Below are the code and all the weights of a small trained network. Each question names an input and a class and asks about switching units off, where a switched-off unit gives its printed mean instead of its output.

import numpy as np


def w(rows, s, z=0):
    codes = np.array(rows[::2]) - 128.0
    scale = np.full(codes.shape[1], s)
    scale[-1] = z or s
    return codes * scale


def norm(h):
    return h / np.sqrt((h * h).mean(-1, keepdims=True) + 1e-5)


def f(y):
    return np.maximum(y, 0)


def log_softmax(a):
    a = a - a.max(-1, keepdims=True)
    return a - np.log(np.exp(a).sum(-1, keepdims=True))


def net(x, mask):
    res = np.array(x, float).reshape(1, 7) / 4 @ E
    u = 0
    for l in range(2):
        y = f(norm(res) @ A[l][:, :-1].T + A[l][:, -1])
        res = res + np.where(mask[u : u + 14], y, B[l][:, -1]) @ B[l][:, :-1]
        u += 14
    return log_softmax(norm(res)[-1] @ U[:, :-1].T + U[:, -1])


A, B = {}, {}
E = w([
[83,130,135,140,162,253,146,73,150,147],'x0',
[127,133,128,123,127,129,130,129,125,131],'x1',
[60,153,60,172,119,101,149,161,190,159],'x2',
[128,124,131,131,131,125,126,126,130,129],'x3',
[146,164,163,176,214,120,183,194,107,111],'x4',
[124,122,132,129,131,126,128,127,130,124],'x5',
[125,128,132,126,131,126,125,127,131,125],'x6',
],0.018)
A[0] = w([
[169,85,82,94,3,42,52,113,143,112,182],'L0N1',
[91,108,102,102,54,53,125,123,107,112,21],'L0N2',
[111,119,142,100,137,171,92,83,125,121,83],'L0N3',
[149,159,139,122,94,160,153,122,103,149,60],'L0N4',
[81,141,87,151,99,134,86,94,146,133,86],'L0N5',
[170,136,155,133,104,119,127,129,74,117,114],'L0N6',
[83,144,93,137,112,88,121,148,99,147,29],'L0N7',
[172,110,119,103,124,135,103,172,99,124,75],'L0N8',
[190,151,152,152,151,50,147,218,118,121,112],'L0N9',
[91,112,129,117,57,168,88,34,155,168,125],'L0N10',
[190,86,157,88,154,149,107,115,99,92,220],'L0N11',
[88,153,64,162,133,92,151,152,183,150,131],'L0N12',
[117,146,157,182,200,176,171,134,127,111,2],'L0N13',
[50,154,77,157,104,117,140,156,190,155,132],'L0N14',
],0.013,0.0061)
B[0] = w([
[114,217,198,155,208,153,169,137,134,208,254],'L0N1',
[145,137,130,104,202,178,136,164,156,138,174],'L0N2',
[81,146,127,142,67,125,66,141,151,104,177],'L0N3',
[107,94,149,141,94,141,99,109,111,146,138],'L0N4',
[204,89,110,86,109,88,152,107,167,138,180],'L0N5',
[120,129,101,89,132,127,139,98,123,133,173],'L0N6',
[110,106,136,153,132,138,56,160,148,122,150],'L0N7',
[111,109,117,130,127,121,157,93,112,146,154],'L0N8',
[119,35,84,107,66,105,139,103,90,59,239],'L0N9',
[121,78,98,149,64,114,105,112,121,55,239],'L0N10',
[130,125,179,138,118,104,77,28,101,115,225],'L0N11',
[105,122,131,150,90,182,24,174,164,151,213],'L0N12',
[149,186,199,112,172,126,130,145,161,207,195],'L0N13',
[188,108,70,90,192,93,248,141,159,134,225],'L0N14',
],0.012,0.013)
A[1] = w([
[117,133,122,150,114,112,138,246,129,151,118],'L1N1',
[90,155,120,174,179,147,118,131,142,144,96],'L1N2',
[115,112,70,143,135,81,124,192,113,98,54],'L1N3',
[113,133,84,194,88,106,57,190,135,81,3],'L1N4',
[127,151,103,105,152,126,101,119,128,114,78],'L1N5',
[150,126,180,110,161,135,136,79,36,118,135],'L1N6',
[111,163,167,157,158,139,154,107,117,135,38],'L1N7',
[154,141,144,135,70,130,54,93,117,117,109],'L1N8',
[108,189,98,158,183,141,173,226,158,182,138],'L1N9',
[125,209,217,121,151,165,146,129,88,149,24],'L1N10',
[130,85,73,139,134,111,143,194,117,122,39],'L1N11',
[127,60,97,124,106,90,115,111,67,44,119],'L1N12',
[165,137,174,150,183,157,103,128,133,206,134],'L1N13',
[124,37,21,122,105,144,160,163,136,114,102],'L1N14',
],0.014,0.0069)
B[1] = w([
[118,70,171,140,120,223,67,146,141,118,187],'L1N1',
[166,155,98,99,161,111,154,185,131,136,164],'L1N2',
[78,148,201,179,84,169,102,58,124,77,169],'L1N3',
[57,176,159,172,63,166,23,50,125,132,152],'L1N4',
[142,108,146,157,101,140,152,114,87,147,128],'L1N5',
[88,161,48,154,130,77,179,128,133,151,236],'L1N6',
[132,149,101,192,121,121,104,140,74,131,163],'L1N7',
[117,144,149,178,140,146,104,252,88,114,188],'L1N8',
[178,30,202,43,103,167,113,200,142,115,246],'L1N9',
[89,191,40,205,143,59,131,22,115,131,206],'L1N10',
[56,194,151,170,60,153,73,91,60,88,174],'L1N11',
[190,72,162,62,156,168,186,248,206,88,233],'L1N12',
[112,160,133,93,152,81,101,143,113,173,228],'L1N13',
[120,215,74,179,148,77,145,13,56,153,240],'L1N14',
],0.012,0.013)
U = w([
[98,202,145,162,172,57,126,83,83,181,211],'0',
[95,83,161,163,57,171,69,118,114,61,153],'1',
[160,94,163,65,169,162,109,219,182,198,150],'2',
[133,108,2,138,94,126,171,59,178,148,73],'3',
[158,65,129,88,144,75,236,162,94,64,3],'4',
],0.021,0.0033)

Each question gives the input, the list of numbers given to net, and the class t.
The units are the neurons (one row each of A and B). Each row of codes is followed by its name. A weight is (code - 128) times the scale printed after its matrix; where a second scale follows, it is the last column's (A, B and U).
mask holds one flag per neuron, layer by layer. A switched-off neuron (its flag False) gives its mean, the last column of its row in B, instead of its output. The means were averaged over made-up inputs and are rounded, as every weight is.
A unit's drop is (log p(t) with every unit on - log p(t) with that unit switched off) / (log p(t) with every unit on - log p(t) with every unit switched off).
The circuit of an input: a set's keep is (log p(t) with only the set's units on - log p(t) with every unit switched off) / (log p(t) with every unit on - log p(t) with every unit switched off). Starting from the 12 units with the biggest drops (on a tie, the unit counted first), units are removed one at a time, each time the one whose removal leaves the highest keep (on an exact tie, the one counted first), for as long as the keep stays at least 0.8.
circuit, biggest first: the units of the circuit, biggest drop first
k most important neurons: the k neurons with the biggest drops, biggest first
top k neurons in layer l: the k neurons of layer l with the biggest drops, biggest first
drop when u is switched off: that unit's drop, to one decimal
input [-7,-1,-2,5,-7,-4,0], class 0: circuit, biggest first	[L0N1]
input [3,-1,0,5,-5,-6,-5], class 1: 2 most important neurons	[L0N3, L0N10]
input [8,7,-4,-6,1,-2,-3], class 0: top 3 neurons in layer 0	[L0N9, L0N13, L0N12]
input [0,-3,0,2,7,2,-6], class 4: 3 most important neurons	[L0N1, L0N9, L0N12]
input [7,5,1,3,8,2,-1], class 2: 3 most important neurons	[L1N9, L0N11, L1N14]
input [7,6,-8,-6,1,2,8], class 0: top 3 neurons in layer 1	[L1N9, L1N6, L1N1]
input [0,7,8,1,-2,5,-2], class 2: 3 most important neurons	[L0N9, L1N9, L0N12]
input [0,-3,-6,-4,-5,8,1], class 0: 2 most important neurons	[L0N1, L0N9]
input [1,2,-8,-6,7,-6,1], class 0: 4 most important neurons	[L0N10, L0N13, L1N9, L0N14]
input [-8,-4,-4,-3,0,4,-4], class 0: 2 most important neurons	[L0N1, L0N10]
input [-8,-7,2,6,-7,8,-8], class 2: 2 most important neurons	[L0N1, L1N9]
input [-5,4,4,3,1,7,-3], class 1: 2 most important neurons	[L0N9, L0N13]
input [-5,-4,-8,-6,-4,5,-2], class 0: drop when L0N1 is switched off	0.7
input [-6,-8,3,1,-6,-8,-1], class 2: drop when L0N1 is switched off	1.1
input [6,-2,2,6,5,-4,-1], class 2: drop when L1N9 is switched off	0.4
input [-4,-2,-6,5,-3,4,-7], class 0: most important neuron	[L0N1]
input [-8,7,5,-4,-6,2,7], class 2: drop when L0N1 is switched off	1.3
